Below are the code and all the weights of a small trained network. Each question names an input and a class and asks about switching units off, where a switched-off unit gives its printed mean instead of its output.

import numpy as np


def w(rows, s, z=0):
    codes = np.array(rows[::2]) - 128.0
    scale = np.full(codes.shape[1], s)
    scale[-1] = z or s
    return codes * scale


def f(y):
    return np.maximum(y, 0)


def log_softmax(a):
    a = a - a.max(-1, keepdims=True)
    return a - np.log(np.exp(a).sum(-1, keepdims=True))


def net(x, mask):
    res = np.array(x, float).reshape(1, 2) / 4 @ E
    y = f(res @ A[0][:, :-1].T + A[0][:, -1])
    res = res + np.where(mask, y, B[0][:, -1]) @ B[0][:, :-1]
    return log_softmax(res[-1] @ U[:, :-1].T + U[:, -1])


A, B = {}, {}
E = w([
[184,152,181,62,56,16,102,108,121,51,73],'x0',
[115,144,151,184,113,183,7,177,42,8,113],'x1',
],0.012)
A[0] = w([
[147,162,105,41,184,96,208,75,188,193,125,111],'neuron 1',
[175,130,74,98,84,82,188,110,247,211,118,81],'neuron 2',
[97,94,73,218,224,177,133,176,139,179,176,57],'neuron 3',
[142,115,161,188,158,153,73,193,100,51,100,87],'neuron 4',
[179,122,185,6,79,3,126,112,125,41,48,110],'neuron 5',
[81,102,116,158,157,169,165,71,108,112,136,248],'neuron 6',
],0.0071,0.011)
B[0] = w([
[127,196,143,188,31,132,100,141,103,86,156,236],'neuron 1',
[175,181,58,191,80,117,40,159,94,135,153,227],'neuron 2',
[81,169,138,188,205,222,111,204,237,188,110,198],'neuron 3',
[174,217,82,153,99,160,48,52,107,13,172,188],'neuron 4',
[136,124,101,110,153,196,102,203,202,176,1,250],'neuron 5',
[139,47,169,19,41,53,53,143,138,186,76,220],'neuron 6',
],0.0093,0.015)
U = w([
[105,135,121,124,187,150,112,152,190,169,66,63],'0',
[153,179,94,184,92,111,94,99,97,90,175,90],'1',
[122,47,180,8,82,63,101,119,114,156,113,254],'2',
[113,131,147,105,186,121,203,85,102,120,156,88],'3',
[160,116,144,132,191,71,154,93,70,140,147,82],'4',
],0.012,0.0099)

Each question gives the input, the list of numbers given to net, and the class t.
The units are the neurons (one row each of A and B). Each row of codes is followed by its name. A weight is (code - 128) times the scale printed after its matrix; where a second scale follows, it is the last column's (A, B and U).
mask holds one flag per neuron, in row order. A switched-off neuron (its flag False) gives its mean, the last column of its row in B, instead of its output. The means were averaged over made-up inputs and are rounded, as every weight is.
A unit's drop is (log p(t) with every unit on - log p(t) with that unit switched off) / (log p(t) with every unit on - log p(t) with every unit switched off).
The circuit of an input: a set's keep is (log p(t) with only the set's units on - log p(t) with every unit switched off) / (log p(t) with every unit on - log p(t) with every unit switched off). Starting from all 6 units, units are removed one at a time, each time the one whose removal leaves the highest keep (on an exact tie, the one counted first), for as long as the keep stays at least 0.8.
circuit, biggest first: the units of the circuit, biggest drop first
unit that matters most: the unit with the biggest drop
top k neurons: the k neurons with the biggest drops, biggest first
drop when u is switched off: that unit's drop, to one decimal
input [-3,2], class 2: circuit, biggest first => [neuron 5; neuron 6; neuron 2]
input [-6,-7], class 1: unit that matters most => neuron 1
input [4,-4], class 0: top 2 neurons => [neuron 5; neuron 4]
input [-3,3], class 2: circuit, biggest first => [neuron 5; neuron 2; neuron 6]
input [-2,3], class 2: circuit, biggest first => [neuron 2; neuron 1; neuron 5]
input [1,2], class 2: circuit, biggest first => [neuron 2; neuron 3]
input [7,7], class 0: top 3 neurons => [neuron 5; neuron 1; neuron 2]
input [4,2], class 0: top 2 neurons => [neuron 6; neuron 5]
input [0,-3], class 2: top 2 neurons => [neuron 4; neuron 3]
input [4,-7], class 1: top 2 neurons => [neuron 1; neuron 2]
input [4,-6], class 1: top 3 neurons => [neuron 1; neuron 2; neuron 3]
input [-5,-7], class 1: top 2 neurons => [neuron 1; neuron 5]
input [7,0], class 0: top 2 neurons => [neuron 5; neuron 6]
input [-2,0], class 2: top neuron => [neuron 5]
input [1,-4], class 1: top 2 neurons => [neuron 2; neuron 1]
input [4,1], class 0: top 2 neurons => [neuron 6; neuron 5]
input [4,3], class 0: top 4 neurons => [neuron 5; neuron 6; neuron 1; neuron 2]
input [1,-3], class 2: top 2 neurons => [neuron 4; neuron 3]
input [-1,2], class 2: drop when neuron 1 is switched off => 0.1
input [2,-1], class 2: unit that matters most => neuron 3
input [0,-8], class 1: drop when neuron 6 is switched off => 0.0
input [-4,-7], class 1: drop when neuron 1 is switched off => 0.2
input [-2,-3], class 2: drop when neuron 6 is switched off => 0.2
